Below is a small trained network, with its code and all its weights. Each question gives an input and a target symbol and asks what happens when units are switched off, that is, made to give their printed mean instead of their output.

import numpy as np


def w(rows, s, z=0):
    codes = np.array(rows[::2]) - 128.0
    scale = np.full(codes.shape[1], s)
    scale[-1] = z or s
    return codes * scale


def f(y):
    return np.maximum(y, 0)


def softmax(a):
    e = np.exp(a - a.max(-1, keepdims=True))
    return e / e.sum(-1, keepdims=True)


def log_softmax(a):
    a = a - a.max(-1, keepdims=True)
    return a - np.log(np.exp(a).sum(-1, keepdims=True))


def net(x, mask):
    ids = ['αβδθπψω'.index(c) for c in x.split()]
    T = len(ids)
    res = E[ids] + P[:T]
    r = res
    for j in range(2):
        rows = slice(2 * j, 2 * j + 2)
        q, k, v = (r @ M[0][rows].T for M in (Q, K, V))
        z = softmax(np.where(np.tri(T) > 0, q @ k.T / 2**0.5, -1e9)) @ v
        o = O[0][rows]
        res = res + np.where(mask[j], z, o[:, -1]) @ o[:, :-1]
    y = f(res @ A[0][:, :-1].T + A[0][:, -1])
    res = res + np.where(mask[2:26], y, B[0][:, -1]) @ B[0][:, :-1]
    return log_softmax(res[-1] @ U[:, :-1].T + U[:, -1])


Q, K, V, O, A, B = {}, {}, {}, {}, {}, {}
E = w([
[135,176,246],'α',
[25,159,240],'β',
[161,142,170],'δ',
[207,160,150],'θ',
[142,150,125],'π',
[99,125,80],'ψ',
[145,138,97],'ω',
],0.013)
P = w([
[132,35,175],'0',
[157,36,237],'1',
[69,219,196],'2',
[219,190,110],'3',
[195,69,217],'4',
[88,254,160],'5',
[40,21,33],'6',
[182,103,188],'7',
],0.0091)
Q[0] = w([
[147,62,134],'head 0',
[62,94,107],'head 0',
[147,153,153],'head 1',
[132,247,61],'head 1',
],0.014)
K[0] = w([
[88,13,53],'head 0',
[88,140,84],'head 0',
[209,142,173],'head 1',
[157,254,138],'head 1',
],0.0085)
V[0] = w([
[82,77,2],'head 0',
[175,208,121],'head 0',
[32,62,68],'head 1',
[231,112,47],'head 1',
],0.0095)
O[0] = w([
[253,123,195,8],'head 0',
[144,98,122,132],'head 0',
[213,228,177,61],'head 1',
[198,1,154,81],'head 1',
],0.0078,0.011)
A[0] = w([
[161,63,236,92],'neuron 0',
[176,107,67,203],'neuron 1',
[113,157,97,32],'neuron 2',
[130,159,51,109],'neuron 3',
[67,134,225,89],'neuron 4',
[127,164,69,110],'neuron 5',
[175,226,86,118],'neuron 6',
[85,68,142,109],'neuron 7',
[187,183,103,105],'neuron 8',
[201,128,77,172],'neuron 9',
[84,139,169,33],'neuron 10',
[242,197,88,88],'neuron 11',
[71,28,171,127],'neuron 12',
[122,28,115,34],'neuron 13',
[94,11,150,129],'neuron 14',
[153,98,16,128],'neuron 15',
[166,72,166,1],'neuron 16',
[105,64,107,54],'neuron 17',
[112,167,137,91],'neuron 18',
[236,234,154,162],'neuron 19',
[90,11,147,122],'neuron 20',
[143,135,156,15],'neuron 21',
[187,144,206,68],'neuron 22',
[77,164,125,146],'neuron 23',
],0.011,0.0095)
B[0] = w([
[109,104,199,140],'neuron 0',
[192,188,188,162],'neuron 1',
[160,82,135,136],'neuron 2',
[198,86,174,158],'neuron 3',
[182,137,121,208],'neuron 4',
[163,128,197,157],'neuron 5',
[43,61,170,136],'neuron 6',
[159,138,108,183],'neuron 7',
[177,91,95,130],'neuron 8',
[164,50,185,140],'neuron 9',
[160,123,185,159],'neuron 10',
[73,184,159,131],'neuron 11',
[186,129,113,213],'neuron 12',
[140,220,94,136],'neuron 13',
[190,159,94,188],'neuron 14',
[141,192,152,160],'neuron 15',
[33,46,212,128],'neuron 16',
[135,191,106,138],'neuron 17',
[187,151,53,154],'neuron 18',
[16,142,167,137],'neuron 19',
[156,149,95,189],'neuron 20',
[25,49,245,128],'neuron 21',
[42,168,115,131],'neuron 22',
[106,88,104,251],'neuron 23',
],0.012,0.011)
U = w([
[67,117,25,253],'α',
[2,253,88,179],'β',
[155,82,88,91],'δ',
[170,216,132,2],'θ',
[167,95,158,76],'π',
[112,170,240,139],'ψ',
[197,72,216,69],'ω',
],0.0078,0.0049)

Each question gives the input, a string of symbols that net reads in full, and the target symbol t.
The units are the heads (2 rows each of Q, K, V and O) and the neurons (one row each of A and B). Each row of codes is followed by its name. A weight is (code - 128) times the scale printed after its matrix; where a second scale follows, it is the last column's (O, A, B and U).
mask holds one flag per unit, heads first, then neurons. A switched-off unit (its flag False) gives its mean, the last column of its rows in O or B, instead of its output. The means were averaged over made-up inputs and are rounded, as every weight is.
A unit's drop is (log p(t) with every unit on - log p(t) with that unit switched off) / (log p(t) with every unit on - log p(t) with every unit switched off).
The circuit of an input: a set's keep is (log p(t) with only the set's units on - log p(t) with every unit switched off) / (log p(t) with every unit on - log p(t) with every unit switched off). Starting from the 12 units with the biggest drops (on a tie, the unit counted first), units are removed one at a time, each time the one whose removal leaves the highest keep (on an exact tie, the one counted first), for as long as the keep stays at least 0.8.
units of the circuit, in order: the units of the circuit, biggest drop first
unit that matters most: the unit with the biggest drop
k most important neurons: the k neurons with the biggest drops, biggest first
which heads matter: for each layer, one digit per head in row order, 1 if its drop is at least 0.15 and else 0, layers parted by /
drop when u is switched off: that unit's drop, to one decimal
input ω ψ ω ω θ, target ψ: which heads matter : 10
input β ψ ω β β δ β α, target β: which heads matter : 01
input ω β ω ψ, target ψ: which heads matter : 00
input δ β β α α β δ, target β: unit that matters most : head 1
input δ α β θ α α α θ, target α: which heads matter : 11
input θ α δ α ψ, target θ: which heads matter : 01
input β β θ δ π, target β: units of the circuit, in order : [head 1; neuron 12]
input α β α ω β, target β: which heads matter : 01
input β β β δ, target β: units of the circuit, in order : [neuron 12; head 1]
input π α β ψ β ψ α α, target β: units of the circuit, in order : [head 1; head 0]
input α α δ α θ, target α: units of the circuit, in order : [head 0; head 1]
input δ θ δ δ δ, target θ: 2 most important neurons : [neuron 14; neuron 23]
input θ α ω α θ δ, target α: units of the circuit, in order : [head 1; neuron 23; head 0]
input ω ω ψ ψ β, target ω: 2 most important neurons : [neuron 0; neuron 4]
input α β β α ψ, target β: 2 most important neurons : [neuron 12; neuron 4]
input δ θ β, target α: which heads matter : 10
input θ θ β θ α, target θ: which heads matter : 11
input ω θ ψ α ω, target θ: 3 most important neurons : [neuron 23; neuron 1; neuron 14]
input β θ α, target α: unit that matters most : neuron 23
input ψ θ δ, target α: most important neuron : [neuron 1]
input π θ ω α ω, target θ: drop when neuron 23 is switched off : 0.2
input π θ ψ ψ α β ω, target ω: drop when neuron 2 is switched off : 0.0
input θ α β, target α: drop when neuron 23 is switched off : 0.5
input θ β ω α, target α: drop when neuron 1 is switched off : 0.1
